Here is a tiny trained network, its code and every weight. The questions are about switching its units off for an input and a class, where a switched-off unit gives its printed mean instead of its output.

import numpy as np


def w(rows, s, z=0):
    codes = np.array(rows[::2]) - 128.0
    scale = np.full(codes.shape[1], s)
    scale[-1] = z or s
    return codes * scale


def f(y):
    return y / 2 * (1 + np.tanh(0.7978845608 * (y + 0.044715 * y**3)))


def log_softmax(a):
    a = a - a.max(-1, keepdims=True)
    return a - np.log(np.exp(a).sum(-1, keepdims=True))


def net(x, mask):
    res = np.array(x, float).reshape(1, 3) / 4 @ E
    y = f(res @ A[0][:, :-1].T + A[0][:, -1])
    res = res + np.where(mask, y, B[0][:, -1]) @ B[0][:, :-1]
    return log_softmax(res[-1] @ U[:, :-1].T + U[:, -1])


A, B = {}, {}
E = w([
[63,227,204,110],'x0',
[172,116,164,249],'x1',
[74,23,159,123],'x2',
],0.011)
A[0] = w([
[87,74,147,143,25],'neuron 1',
[166,107,181,161,43],'neuron 2',
[193,105,82,88,174],'neuron 3',
[189,143,201,187,49],'neuron 4',
[168,88,122,117,19],'neuron 5',
[95,148,66,60,96],'neuron 6',
[154,173,86,136,5],'neuron 7',
[92,163,171,136,139],'neuron 8',
[102,197,151,124,239],'neuron 9',
[157,135,18,153,203],'neuron 10',
[81,179,222,137,154],'neuron 11',
[62,85,152,143,56],'neuron 12',
[205,207,120,149,239],'neuron 13',
[200,138,165,145,11],'neuron 14',
[166,214,79,128,111],'neuron 15',
[126,100,159,82,15],'neuron 16',
[135,63,73,126,67],'neuron 17',
[181,108,111,150,208],'neuron 18',
[151,151,81,33,37],'neuron 19',
[107,100,134,47,38],'neuron 20',
[107,175,167,116,16],'neuron 21',
[118,107,156,183,75],'neuron 22',
[137,134,97,48,64],'neuron 23',
[53,73,138,143,59],'neuron 24',
[195,186,97,106,8],'neuron 25',
[72,71,162,132,75],'neuron 26',
[135,163,115,189,27],'neuron 27',
[90,75,170,125,68],'neuron 28',
[182,102,108,115,40],'neuron 29',
[141,156,95,129,1],'neuron 30',
[67,137,247,93,66],'neuron 31',
],0.015,0.0049)
B[0] = w([
[154,144,103,100,163],'neuron 1',
[110,168,111,164,164],'neuron 2',
[107,95,71,159,207],'neuron 3',
[101,169,135,174,197],'neuron 4',
[132,124,26,116,154],'neuron 5',
[135,141,180,187,202],'neuron 6',
[164,161,79,97,156],'neuron 7',
[120,89,57,140,182],'neuron 8',
[105,89,115,129,222],'neuron 9',
[122,95,99,124,231],'neuron 10',
[118,84,51,148,227],'neuron 11',
[171,152,109,61,169],'neuron 12',
[159,105,162,112,251],'neuron 13',
[139,162,121,138,156],'neuron 14',
[176,109,124,81,215],'neuron 15',
[145,154,120,132,139],'neuron 16',
[111,118,75,154,197],'neuron 17',
[98,109,131,153,209],'neuron 18',
[121,152,150,161,197],'neuron 19',
[137,183,150,200,179],'neuron 20',
[139,113,63,154,166],'neuron 21',
[125,207,166,157,168],'neuron 22',
[113,157,146,196,183],'neuron 23',
[196,153,143,93,179],'neuron 24',
[200,150,107,98,182],'neuron 25',
[207,133,132,106,182],'neuron 26',
[132,144,114,136,161],'neuron 27',
[184,132,118,98,172],'neuron 28',
[106,134,47,157,162],'neuron 29',
[167,179,10,103,134],'neuron 30',
[130,101,69,158,218],'neuron 31',
],0.011,0.012)
U = w([
[78,59,81,162,84],'0',
[215,171,138,79,148],'1',
[89,252,165,234,122],'2',
[78,19,180,138,252],'3',
[84,225,163,72,88],'4',
[76,167,188,77,88],'5',
[116,142,198,104,81],'6',
],0.014)

Each question gives the input, the list of numbers given to net, and the class t.
The units are the neurons (one row each of A and B). Each row of codes is followed by its name. A weight is (code - 128) times the scale printed after its matrix; where a second scale follows, it is the last column's (A, B and U).
mask holds one flag per neuron, in row order. A switched-off neuron (its flag False) gives its mean, the last column of its row in B, instead of its output. The means were averaged over made-up inputs and are rounded, as every weight is.
A unit's drop is (log p(t) with every unit on - log p(t) with that unit switched off) / (log p(t) with every unit on - log p(t) with every unit switched off).
The circuit of an input: a set's keep is (log p(t) with only the set's units on - log p(t) with every unit switched off) / (log p(t) with every unit on - log p(t) with every unit switched off). Starting from the 12 units with the biggest drops (on a tie, the unit counted first), units are removed one at a time, each time the one whose removal leaves the highest keep (on an exact tie, the one counted first), for as long as the keep stays at least 0.8.
units of the circuit, in order: the units of the circuit, biggest drop first
k most important neurons: the k neurons with the biggest drops, biggest first
drop when u is switched off: that unit's drop, to one decimal
input [5,-8,6], class 2: units of the circuit, in order -> (neuron 20)
input [1,3,3], class 3: 2 most important neurons -> (neuron 20; neuron 25)
input [6,-4,-7], class 1: 3 most important neurons -> (neuron 15; neuron 25; neuron 3)
input [6,-7,5], class 2: 2 most important neurons -> (neuron 20; neuron 6)
input [-2,7,-8], class 1: 3 most important neurons -> (neuron 15; neuron 13; neuron 25)
input [3,4,-5], class 1: 2 most important neurons -> (neuron 15; neuron 13)
input [-7,-8,-7], class 2: 3 most important neurons -> (neuron 23; neuron 19; neuron 6)
input [6,-5,-8], class 1: 2 most important neurons -> (neuron 25; neuron 15)
input [-2,-8,7], class 2: 3 most important neurons -> (neuron 20; neuron 23; neuron 6)
input [-7,8,0], class 2: 2 most important neurons -> (neuron 22; neuron 4)
input [-3,1,1], class 3: drop when neuron 11 is switched off -> 0.2
input [4,3,0], class 0: drop when neuron 11 is switched off -> 0.3
input [2,-1,3], class 3: drop when neuron 25 is switched off -> 0.4
input [3,1,1], class 3: drop when neuron 3 is switched off -> 0.2
input [5,4,-3], class 0: most important neuron -> (neuron 11)
